Each row has a name. Each question is about the rows just above it. Places in a row count from 0.

[165  79 155 140 149  96 115 128 127]  <122>
[144 123  55 101  91 132 169  80  69]  <3>
[143  72 118 125 123 101 118 118 100]  <49>
[136 133 133 137 131 147 131 133 145]  <117>
[128 118  82 121  87 161 181 113  62]  <76>
[ 67 195  98 103  96 138 136 100 136]  <57>
[ 96 158 128 105  98 136  99 122 152]  <193>
[160 160 143  73  80 108 102  86 155]  <20>
[ 96 158 128 105  98 136  99 122 129]  <92>
[ 80 173 154 168 112 156 152 118 124]  <160>
Places of [118] in row <49>:
2 6 7
Every place of [127] in <122>:
8
At which places does <57> hold [100]?
7
Every place of [133] in <117>:
1 2 7

[181 176 181  81  83 181 181] : <122>
[130  89 130 178  77 136 129] : <160>
[136 156 109 191 158 146  98] : <193>
[179  90 179 179 107  90  90] : <20>
[186 186 124  78 186  89  98] : <76>
[ 88 154 126 178 194  87 103] : <163>
[124 185 180 125 162 114 162] : <57>
At which places does <57> hold [180]?
2
Every place of [186] in <76>:
0 1 4
At which places does <122> hold [181]?
0 2 5 6
Places of [90] in row <20>:
1 5 6

[125 110 138 129 117 126 129 122  81 128 169 113 159 117 111 176 137 129
 128 115 163 127 138 118  95 132 116 130 133 128 112 104 137 129 131  89
 131 106 178] : <168>
[150  70 177 154 115 160 158 117  70 143 135 131 130 115 110 114 117 180
 122 103 114 147 168 134  85 126  98 113 156 152 120 131 178 152 139 120
 120 114 120] : <20>
[131 133  89 140 127 134 129 116 128 132 134 116 132 126 123 147 174 103
 118 129 145 138 127 149 133 127 127 149  86 143 128 125 114 151  93 109
 145 117 141] : <160>
[ 97 118 148 114 151 100 119 156 116 100  95 129  78 145 116  81 107 142
 151 180 103  94 127  94 122 124 131 113 145  95 124 141 139 102 164 125
  99 126  99] : <49>
[127 151 116 119 146 115 123 151 113 115  86 172 106 144 173  88 106 128
 139 165 100 113 113 110 107 119 124 110 142 105 158 161 120 108 142 152
  99 158  94] : <163>
[ 62  93 132  94 159  70  75 172  93  88 139 100 104 157 105 144 124 117
 155 159 137  70  85  67 114 118 134 103 149  63  99 109  93  66 139  90
  74 120 151] : <3>
[120 146 133 104 134 112 113 138 118 128 119 148 133 128 163 143 131  98
 125 111 153 127 103 129 128 134 126 113 129 113 160 151 107 116 152 131
 123 160 134] : <76>
[140 127 161 147 116 150 139 116 182 153 123 101 130 114 108 108 116 153
 125  69 113 147 125 140 162 127 142 133 149 141 123 120 138 139 124 149
 108 134 104] : <122>
[149 156 120 139 132 148 143 128 122 126 131 170 129 132 161 113 146 141
 127 122 137 144 136 136  76 126  94 105 134 144 158 156 144 145 122 133
 122 143 134] : <92>
[161 136 142 156 113 163 159 107 148 150 109 115 120 111 105 106 167 139
 121 125 118 164 158 142 141 136 133 155 107 160 128 130 142 167 119 145
 158 167 107] : <193>
[ 90  96 135 109 140  96 105 138 170 112 104  83 102 133  90 106 121 118
 141 132 128 100 101  96 177 117 166 138 145  93  90 106 110  93 148 118
 115 122 119] : <57>
Every place of [152] in <76>:
34
At which places does <20> hold [120]?
30 35 36 38
At which places does <193> hold [142]?
2 23 32
Every place of [123] in <122>:
10 30
Places of [134] in row <76>:
4 25 38

[126  97 114 113  94  80 103 130  85  86  79 173]  <163>
[139 143 165 133 174 172 140 121 139 174 174 143]  <76>
[ 79  96 138  99  86  68 181  73 159  89  64 106]  <3>
[102  93 118 113  93  81 127 108 108  90  76 113]  <20>
[126  97 114 113  94  80 103 130 189 132  99  88]  <193>
Every place of [174] in <76>:
4 9 10
Every place of [173] in <163>:
11

[125 132 129 129 132 195 129 167 129 195 193 197 186 173 195 141 134 130
 127 128] = <76>
[130 194 127 128 132 130 130 145 154 172 184 199 206 197 177 162 152 141
 135 134] = <160>
[128 130 130 129 135 130 154 170 188 197 202 199 184 167 153 144 135 184
 131 130] = <92>
[128 132 128 131 128 122 166 130 130 142 150 163 178 193 206 196 190 175
 155 145] = <49>
[198 184 169 152 139 137 130 127 129 128 124 131 126 124 128 131 125 128
 131 124] = <168>
[153 166 153 194 205 198 193 168 157 144 136 129 133 131 129 121 130 130
 131 131] = <117>
[185 127 130 129 130 129 131 135 140 151 169 182 194 204 201 186 170 154
 147 137] = <3>
[176 189 198 203 188 178 167 147 143 131 127 131 127 132 143 129 127 127
 129 134] = <193>
At which places does <193> hold [167]?
6
At which places does <160> hold [130]?
0 5 6
Places of [130] in row <168>:
6
Places of [195] in row <76>:
5 9 14
Every place of [184] in <92>:
12 17
At which places does <117> hold [153]?
0 2

[118 148 127 125 172 145 133 141 115  92 130 118 119 129 118 163 118 126
 118 154 138] = <160>
[106 159 106 176 124 125 132 109 127 148 135 121 109 128 101 117 184 146
 154 121 136] = <163>
[123 143 130 160 133 104 144 120 190 134 114 122 118 128 175 165 118 133
 151 131 133] = <168>
[127 164 146 139 170 149 118 142 158 129 124 168 129 140 126 147  87 142
 127  88 122] = <92>
[162 137 122 144 127 104 108 100 105 116 171  98 157 127 110 133 150 123
  86 147 128] = <49>
[120 162 155  85 129 108 121 169 144 156 102 159 112 123 111 143 102 102
 138 141 102] = <117>
[123 143 130 160 133 104 144 120 190 134 114 122 118 123  98 118 120 137
  96 116 144] = <193>
[121 115 114 143 117 158 144 114 123 110 137 106 116 104 168 143 152 113
  84 152 142] = <57>
Places of [143] in row <57>:
3 15
At which places does <160> hold [118]?
0 11 14 16 18
At which places does <117> hold [129]?
4
Every place of [102] in <117>:
10 16 17 20

[128 126 112 109 108 112 106 158 131  70  98 133 138  53  62 108 127 137
 142  90 108 135  95 164 130 127 159  74 110 135 120 121] : <49>
[125 124 112 112 109 113 108 154 131  73 100 131 136  52  67 109 128 141
 144  92 110 136  94 160 129 127 158  75 108 134 122 120] : <92>
[126 130 111 110 111 112 107 156 131  70 100 133 136  51  64 111 126 138
 145  92 108 136  93 161 126 131 126 108 110 133 131 131] : <193>
[125 126 111 111 110 110 107 157 132  68 100 132 136  51  63 108 130 137
 134  90 108 136  95 164 129 127 160  72 109 132 119 121] : <20>
[125 125 108 111 111 112 109 157 130  69  99 132 137  51  61 110 126 140
 145  90 110 138  93  51 129 125 162  73 110 135 120 119] : <76>
[127 125 109 110 110 114 108 157 130  72 127 132  72  55  66 112 129 139
 110  87 107 135  96 162 128 127 160  73 109 135 122 122] : <3>
At which places does <76> hold [135]?
29
At which places does <193> hold [108]?
20 27
Places of [127] in row <3>:
0 10 25
At which places does <3> hold [132]?
11
Places of [131] in row <193>:
8 25 30 31
At which places does <3> hold [110]?
3 4 18
Every place of [162] in <76>:
26

[126 126 125 133 133 126] : <76>
[126 129 133  52 130 130] : <122>
[138 138 102 119  56  90] : <168>
Places of [133] in row <76>:
3 4
Every place of [126] in <76>:
0 1 5
Places of [138] in row <168>:
0 1
Every place of [126] in <122>:
0

[176  99  90  92 176] : <168>
[ 56  97 100  96 177] : <92>
[108 109 101 109 109] : <76>
[ 59 115 106  96 183] : <163>
[116 116 106 114  60] : <20>
[ 61 104  61 104 104] : <160>
[ 61 105  97  93 196] : <193>
[ 61 106 101  96 177] : <49>
[ 61 101 101  98  61] : <3>
At which places does <3> hold [101]?
1 2
Every place of [109] in <76>:
1 3 4
Places of [104] in row <160>:
1 3 4
Every place of [61] in <3>:
0 4
At which places does <20> hold [114]?
3
Places of [176] in row <168>:
0 4

[ 76 125  76  76] = <168>
[109 108 109  97] = <3>
[137 160 156 113] = <122>
[ 99 172 136 153] = <92>
[115 189 195 123] = <49>
[ 98 171 171 171] = <76>
Every place of [76] in <168>:
0 2 3
At which places does <76> hold [98]?
0
Every place of [171] in <76>:
1 2 3
Every place of [109] in <3>:
0 2
Every place of [108] in <3>:
1

[108 119 139 181 176 191 163 160 136 177 170  85 132 136 143 176 121 118
 150 129] = <57>
[195 183 176  65 143 142 153 195 195 164 137 147 196 152 164 164 153 196
 195 195] = <163>
[163  91 109 131 145 127 166 127 135 176 101 188 132 211  79 176  94 183
 178 109] = <92>
At which places does <163> hold [195]?
0 7 8 18 19
Places of [142] in row <163>:
5
At which places does <57> hold [150]?
18
At which places does <92> hold [109]?
2 19
Every place of [118] in <57>:
17
At which places does <163> hold [196]?
12 17

[112 108 100 131  98 111  99 113 123  93 104 100 110 108 103 119  98 114
 103  97  87  86 102 123 128 109  88 103 111 105 102 102 128  96 121 112
  96 103 104  93 115]  <122>
[ 93 105 177 103  71  66  92 155  68 137 148 138  78 111  86 132 115 142
 104  98 144 150  82  71 141 133 139  94 154 103 163  96  92 124 119 137
 143 110  85 106 121]  <193>
[ 96 100 123 133  83 104  97 140 112  87 112 107  94 103  99 131  78 130
 105 103  84  94  83 117 142 119  88  99 120 103 125  93 123  90 131 137
  97  90  90 134 122]  <3>
[ 87 121 139 160  91 110 111 162  97  84 146  90  78 127 115 134  69 151
 117 117  56  85  84 105 153 131 108  85 161 118 149  90 148  91 149 162
  72  67  66 145 136]  <57>
[ 58  82 192  91 123 146 165 197  97  83  76 167  93  77 145 141  50 146
 145 177 159 173  88 131 110 192  89 153  67 102 177 146  60 105 125 191
 161  71 100 113 146]  <117>
[ 92 110 135  89 134 111 142 137  89 108 108 135 102 107 139 111  93 121
 135 152 129 135 161  99 145 124 126 125 101 118 138 111  88 114 101 133
 119 135 108  89 109]  <76>
[144 144 136 140 148 145 143 138 143 145 145 139 145 145 146 140 144 140
 144 146 140 142 146 142 138 138 148 144 143 146 141 147 144 148 141 141
 139 138 145 141 140]  <163>
[ 90 106 131 118 104 111 117 136  96 100 121 106  89 110 115 116  87 124
 115 122  98 111  95 101 117 120 112 105 121 111 131  99 108 103 121 137
 101  85  88 114 120]  <49>
Every place of [146] in <117>:
5 17 31 40
Every place of [145] in <163>:
5 9 10 12 13 38
Places of [135] in row <76>:
2 11 18 21 37
Places of [160] in row <57>:
3
Every place of [93] in <122>:
9 39
At which places does <163> hold [138]?
7 24 25 37

[106 163 182  90  77 113 119  72 163 170 173 174 201  85 201 134  77  78]  <76>
[170 163 206 170 151 113 119  72 174 170 168 174 201 182  77 134 116 135]  <122>
[122  86 111 157 122 134  86 164 107 119 113 150  56  95 154 114 128 139]  <49>
Every place of [77] in <76>:
4 16
Every place of [85] in <76>:
13
Every place of [201] in <76>:
12 14
Every place of [77] in <122>:
14
At which places does <49> hold [86]?
1 6
At which places does <122> hold [174]?
8 11

[164 109 122 162 167 122 108 105 156 156 105 136 156 162 142 126 117 142
 139 150 139 116  94  72 104  97 162 135 117 119 119 156 109 139  88 130
 148 127 131 128 138 136 144 125 142  92 151 142 130 140 133 107 134 160
 138 141  88 118]  <160>
[ 85 169 138  79 113 151 160 154  96  93 137 119  95 135 144 131 145 133
 128  91 150 126 151 168 141 137 164 119 126 124 160 121 120 126 149 134
 115 170 127 111 120 115 133 128 106 146 110 139 158 122 140 139 119 101
 105 127 161 156]  <49>
[119 108 144 127 130 148 112  92 159 142  87 123 131  88 116 113 135 174
 101 163 105 177 118 148 138 159 142 130 134 116 106 143 134 146 167 109
 132 139 105 120 153 108 143 100 108 121 144 134 112  73 115 145 130 148
 144 136 116 113]  <168>
[150  67 120 135 139 138 109 133 138 112 105 134 135 104 153 136 142 143
 125 129 129 186 142 135 124 150 157 126 127 125 123 150 163 122 133 123
 111 128  99 134 175 104 142  80 119 142 121 143 113  92 109 162 114 135
 180 147 122 107]  <117>
At which places does <160> hold [108]?
6
Every place of [139] in <160>:
18 20 33

[137 137 154 154 137 154] -> <57>
[154 154 154 154 142 162] -> <49>
[141 107 107 141 141 155] -> <168>
Every place of [142] in <49>:
4
Places of [154] in row <49>:
0 1 2 3
At which places does <168> hold [141]?
0 3 4
At which places does <57> hold [154]?
2 3 5
Every place of [162] in <49>:
5
Places of [137] in row <57>:
0 1 4
Whose row is [137 137 154 154 137 154]?
<57>

[121 189 112 119 154  98 106 124 130 113  93 100 122 138 131 124 130 161
 143 100  78 154] : <193>
[126 139 117 139 139 126 139 126 117 126 153 128 150 126 118 126 158 126
 126 146 158 139] : <57>
[129 125  66 158 129 113 118 101 102 103 116 124 109 171 124 142 113 117
 133 131 111 150] : <76>
Places of [139] in row <57>:
1 3 4 6 21
At which places does <57> hold [126]?
0 5 7 9 13 15 17 18
At which places does <57> hold [117]?
2 8
Places of [113] in row <76>:
5 16

[132 165  98 118 131 140 132 151 157 122 106 108 120 153 107 120 177  95
 118 174  92 124 144 158 159 131 111 107]  <193>
[134 134 113 121 133 102 120 136 116 124 103 136 125 147 202 136 127 128
 145 135 112 106 129 124 124 146 147 134]  <160>
[140 146 205 158 126 148 110 109 159 136 160 121 130 127 159 131 159 186
 147 191 131 131  97 139 142 122 112 101]  <76>
At which places does <193> hold [120]?
12 15
Places of [159] in row <76>:
8 14 16
At which places does <160> hold [136]?
7 11 15

[139 160 113 113 135 135 113]  <3>
[112 136 164 164 129 164 136]  <20>
[127 107 127 108 151 108 108]  <76>
Every place of [160] in <3>:
1
Places of [107] in row <76>:
1
Every place of [164] in <20>:
2 3 5
Places of [136] in row <20>:
1 6
Places of [135] in row <3>:
4 5
Every place of [108] in <76>:
3 5 6

[143 196 139  81 196 119]  <168>
[110 126 156 156 117 138]  <122>
[143 157 139  81 108 108]  <163>
[143 157 139  79 108 140]  <76>
[143  86 153 142 116 157]  <57>
[151 149 119 109  76 131]  <92>
Every place of [110] in <122>:
0
Every place of [139] in <163>:
2
Places of [143] in row <168>:
0

[78 78 78 78] = <49>
[141  96  96  75] = <193>
[167 167 151 167] = <117>
[166 107 113 104] = <163>
[129 125 125 123] = <20>
[107 108 108 108] = <122>
Every place of [107] in <122>:
0
Places of [108] in row <122>:
1 2 3
Every place of [167] in <117>:
0 1 3
At which places does <163> hold [107]?
1
At which places does <193> hold [141]?
0
Every place of [78] in <49>:
0 1 2 3

